Here is a tiny trained network, its code and every weight. The questions are about switching its units off for an input and a class, where a switched-off unit gives its printed mean instead of its output.

import numpy as np


def w(rows, s, z=0):
    codes = np.array(rows[::2]) - 128.0
    scale = np.full(codes.shape[1], s)
    scale[-1] = z or s
    return codes * scale


def f(y):
    return y / 2 * (1 + np.tanh(0.7978845608 * (y + 0.044715 * y**3)))


def log_softmax(a):
    a = a - a.max(-1, keepdims=True)
    return a - np.log(np.exp(a).sum(-1, keepdims=True))


def net(x, mask):
    res = np.array(x, float).reshape(1, 8) / 4 @ E
    y = f(res @ A[0][:, :-1].T + A[0][:, -1])
    res = res + np.where(mask, y, B[0][:, -1]) @ B[0][:, :-1]
    return log_softmax(res[-1] @ U[:, :-1].T + U[:, -1])


A, B = {}, {}
E = w([
[126,132,127,134,127,133],'x0',
[130,52,2,171,134,143],'x1',
[183,157,93,102,18,86],'x2',
[123,128,127,130,125,128],'x3',
[84,38,179,96,58,218],'x4',
[125,134,128,134,126,129],'x5',
[128,134,127,129,127,133],'x6',
[226,116,171,221,127,154],'x7',
],0.0076)
A[0] = w([
[113,90,150,101,80,166,99],'N1',
[107,183,92,144,154,56,91],'N2',
[152,154,112,119,168,83,220],'N3',
[127,177,202,107,111,128,14],'N4',
[97,88,159,122,81,148,104],'N5',
[130,80,59,151,125,137,56],'N6',
[121,84,152,106,65,166,80],'N7',
[133,88,53,144,130,149,79],'N8',
[150,162,109,130,161,85,106],'N9',
[149,168,109,146,154,73,53],'N10',
[255,100,183,221,139,144,29],'N11',
[112,69,51,158,134,148,105],'N12',
[175,144,105,96,51,100,71],'N13',
[54,138,96,72,139,94,1],'N14',
[169,173,105,119,172,101,105],'N15',
[104,111,147,141,209,161,53],'N16',
[110,166,204,109,128,126,76],'N17',
[118,85,154,108,79,165,46],'N18',
[115,77,169,126,73,156,19],'N19',
[136,169,107,149,151,89,76],'N20',
[188,119,153,207,116,167,95],'N21',
[98,122,146,146,208,156,122],'N22',
[150,166,107,140,155,78,47],'N23',
[175,150,97,101,41,110,73],'N24',
[104,116,141,126,218,164,91],'N25',
],0.0089,0.0038)
B[0] = w([
[135,89,126,157,198,186,192],'N1',
[137,87,115,130,154,168,196],'N2',
[141,76,145,137,128,164,216],'N3',
[170,233,180,126,193,70,166],'N4',
[134,113,117,136,177,163,186],'N5',
[166,251,228,116,193,76,185],'N6',
[111,106,126,159,180,172,196],'N7',
[185,225,202,114,174,79,194],'N8',
[122,84,138,143,158,178,171],'N9',
[115,86,131,150,190,205,166],'N10',
[41,188,15,36,92,133,254],'N11',
[184,199,188,90,160,88,232],'N12',
[66,112,158,218,119,86,185],'N13',
[48,195,27,41,80,152,174],'N14',
[116,77,129,146,164,183,178],'N15',
[74,99,146,202,62,58,180],'N16',
[182,197,166,100,151,97,179],'N17',
[106,116,126,167,208,185,174],'N18',
[117,121,110,137,176,153,171],'N19',
[123,109,134,139,148,170,158],'N20',
[90,159,78,83,117,134,211],'N21',
[118,94,139,160,70,76,203],'N22',
[102,79,138,150,197,188,160],'N23',
[22,80,177,254,96,55,193],'N24',
[83,91,133,196,46,62,197],'N25',
],0.0082,0.0047)
U = w([
[135,47,134,173,222,245,101],'0',
[68,75,162,254,44,13,97],'1',
[216,224,204,102,192,58,91],'2',
[159,84,121,106,98,132,251],'3',
[53,162,11,43,88,147,80],'4',
],0.0088,0.015)

Each question gives the input, the list of numbers given to net, and the class t.
The units are the neurons (one row each of A and B). Each row of codes is followed by its name. A weight is (code - 128) times the scale printed after its matrix; where a second scale follows, it is the last column's (A, B and U).
mask holds one flag per neuron, in row order. A switched-off neuron (its flag False) gives its mean, the last column of its row in B, instead of its output. The means were averaged over made-up inputs and are rounded, as every weight is.
A unit's drop is (log p(t) with every unit on - log p(t) with that unit switched off) / (log p(t) with every unit on - log p(t) with every unit switched off).
The circuit of an input: a set's keep is (log p(t) with only the set's units on - log p(t) with every unit switched off) / (log p(t) with every unit on - log p(t) with every unit switched off). Starting from the 12 units with the biggest drops (on a tie, the unit counted first), units are removed one at a time, each time the one whose removal leaves the highest keep (on an exact tie, the one counted first), for as long as the keep stays at least 0.8.
units of the circuit, in order: the units of the circuit, biggest drop first
unit that matters most: the unit with the biggest drop
k most important neurons: the k neurons with the biggest drops, biggest first
drop of u: that unit's drop, to one decimal
input [-6,8,-7,7,0,-5,3,-2], class 2: unit that matters most	N12
input [0,3,-6,-1,4,-7,-3,-1], class 1: units of the circuit, in order	(N25; N16)
input [-4,-2,1,-2,8,2,2,-8], class 0: units of the circuit, in order	(N1; N18)
input [-5,-4,-5,1,5,-4,-3,7], class 4: units of the circuit, in order	(N11; N21)
input [-4,3,7,4,-1,-6,7,6], class 1: 2 most important neurons	(N24; N13)
input [4,4,-6,-1,-4,-1,-7,7], class 4: 2 most important neurons	(N11; N21)
input [0,4,-4,-3,3,-1,6,-3], class 1: units of the circuit, in order	(N25; N16; N22)
input [-5,7,5,-3,-7,-2,7,5], class 0: units of the circuit, in order	(N10; N23)
input [-8,7,6,-3,2,-4,-5,-1], class 2: units of the circuit, in order	(N6; N8)
input [8,8,8,-2,5,5,-3,-8], class 1: 2 most important neurons	(N24; N13)
input [-7,-6,-8,-1,4,7,2,-2], class 1: 2 most important neurons	(N25; N16)
input [8,6,1,-2,1,-3,0,6], class 2: 3 most important neurons	(N6; N8; N12)
input [7,-8,8,6,4,4,-8,-2], class 1: 3 most important neurons	(N24; N13; N12)
input [-8,-7,2,4,6,1,-7,-1], class 2: units of the circuit, in order	(N4)
input [5,5,8,-4,-3,7,-6,3], class 1: 2 most important neurons	(N24; N13)
input [7,-4,-2,5,7,-2,-6,-7], class 0: 2 most important neurons	(N1; N11)
input [8,8,-6,4,1,8,3,6], class 2: 3 most important neurons	(N12; N6; N8)
input [1,7,-3,-4,5,5,-6,-7], class 2: drop of N8	0.2
input [-3,7,2,-2,6,-7,1,1], class 2: drop of N12	0.3
input [2,7,-4,0,-7,6,-1,-4], class 0: unit that matters most	N2
input [-1,7,-4,0,1,5,8,-3], class 2: drop of N6	0.1
input [3,-8,3,5,-8,0,3,4], class 0: drop of N23	0.1
